Below are the code and all the weights of a small trained network. Each question names an input and a class and asks about switching units off, where a switched-off unit gives its printed mean instead of its output.

import numpy as np


def w(rows, s, z=0):
    codes = np.array(rows[::2]) - 128.0
    scale = np.full(codes.shape[1], s)
    scale[-1] = z or s
    return codes * scale


def f(y):
    return y / 2 * (1 + np.tanh(0.7978845608 * (y + 0.044715 * y**3)))


def log_softmax(a):
    a = a - a.max(-1, keepdims=True)
    return a - np.log(np.exp(a).sum(-1, keepdims=True))


def net(x, mask):
    res = np.array(x, float).reshape(1, 3) / 4 @ E
    y = f(res @ A[0][:, :-1].T + A[0][:, -1])
    res = res + np.where(mask, y, B[0][:, -1]) @ B[0][:, :-1]
    return log_softmax(res[-1] @ U[:, :-1].T + U[:, -1])


A, B = {}, {}
E = w([
[90,173,145,109,95,172,68,81,245,50,130],'x0',
[112,93,69,134,85,8,157,105,126,109,51],'x1',
[104,84,53,185,122,128,76,225,221,127,161],'x2',
],0.014)
A[0] = w([
[182,142,125,160,209,250,62,166,129,121,173,110],'n0',
[36,116,130,114,84,99,82,106,139,66,99,177],'n1',
[144,131,151,129,98,128,177,36,50,137,62,233],'n2',
[189,238,118,125,156,121,216,99,75,66,157,110],'n3',
[104,178,198,189,84,227,90,137,179,111,161,253],'n4',
[115,160,123,152,134,143,31,113,137,98,123,131],'n5',
[131,82,79,164,111,110,163,167,152,105,128,163],'n6',
[160,136,173,90,169,135,189,2,76,63,175,164],'n7',
[141,40,54,163,105,67,163,185,110,181,69,174],'n8',
[85,121,80,169,137,157,59,149,146,34,125,118],'n9',
[67,93,107,180,159,138,92,153,179,42,133,191],'n10',
[117,49,12,204,142,52,118,145,65,154,182,126],'n11',
[93,119,88,165,73,103,62,108,167,83,55,148],'n12',
[167,169,215,139,171,209,107,125,129,160,142,215],'n13',
],0.009,0.0031)
B[0] = w([
[138,80,90,147,49,195,206,129,100,188,209,226],'n0',
[142,169,93,192,79,170,107,153,105,48,34,195],'n1',
[175,68,144,89,242,134,104,90,173,107,33,241],'n2',
[95,163,186,123,165,162,58,128,145,103,124,203],'n3',
[123,151,181,107,110,103,117,125,89,173,190,235],'n4',
[145,182,191,176,91,132,59,151,99,139,142,171],'n5',
[122,153,121,131,169,43,122,150,147,140,165,187],'n6',
[78,145,183,2,230,187,95,52,97,100,140,251],'n7',
[115,22,91,138,180,23,192,145,149,158,35,245],'n8',
[112,111,124,139,81,97,55,201,113,124,145,190],'n9',
[156,187,103,147,91,52,133,175,96,158,182,203],'n10',
[60,87,79,170,178,79,163,124,181,132,172,237],'n11',
[108,240,77,163,74,128,149,247,146,52,75,207],'n12',
[136,96,200,148,120,198,147,64,128,164,171,231],'n13',
],0.0084,0.016)
U = w([
[156,156,75,113,79,180,181,131,169,64,54,7],'0',
[98,47,57,189,154,65,145,143,152,186,110,157],'1',
[125,216,91,158,51,125,73,170,112,125,133,130],'2',
[115,106,158,90,176,194,47,71,127,119,96,223],'3',
[130,117,127,145,89,216,138,123,129,254,196,244],'4',
],0.0098,0.0012)

Each question gives the input, the list of numbers given to net, and the class t.
The units are the neurons (one row each of A and B). Each row of codes is followed by its name. A weight is (code - 128) times the scale printed after its matrix; where a second scale follows, it is the last column's (A, B and U).
mask holds one flag per neuron, in row order. A switched-off neuron (its flag False) gives its mean, the last column of its row in B, instead of its output. The means were averaged over made-up inputs and are rounded, as every weight is.
A unit's drop is (log p(t) with every unit on - log p(t) with that unit switched off) / (log p(t) with every unit on - log p(t) with every unit switched off).
The circuit of an input: a set's keep is (log p(t) with only the set's units on - log p(t) with every unit switched off) / (log p(t) with every unit on - log p(t) with every unit switched off). Starting from the 12 units with the biggest drops (on a tie, the unit counted first), units are removed one at a time, each time the one whose removal leaves the highest keep (on an exact tie, the one counted first), for as long as the keep stays at least 0.8.
circuit, biggest first: the units of the circuit, biggest drop first
most important unit: the unit with the biggest drop
k most important neurons: the k neurons with the biggest drops, biggest first
drop when u is switched off: that unit's drop, to one decimal
input [-5,-1,-2], class 3: circuit, biggest first : [n0; n10]
input [8,-7,3], class 4: most important unit : n0
input [4,4,-1], class 2: 3 most important neurons : [n8; n2; n7]
input [1,2,2], class 2: 2 most important neurons : [n2; n8]
input [8,3,-4], class 2: circuit, biggest first : [n12; n8]
input [-2,-1,-1], class 3: 2 most important neurons : [n0; n8]
input [6,-6,8], class 4: 2 most important neurons : [n0; n4]
input [-2,-2,1], class 4: 2 most important neurons : [n8; n2]
input [0,-1,1], class 4: 2 most important neurons : [n8; n12]
input [6,-1,1], class 2: drop when n12 is switched off : 0.0
input [5,7,-4], class 0: drop when n12 is switched off : 0.3
input [3,-3,6], class 2: drop when n9 is switched off : 0.1
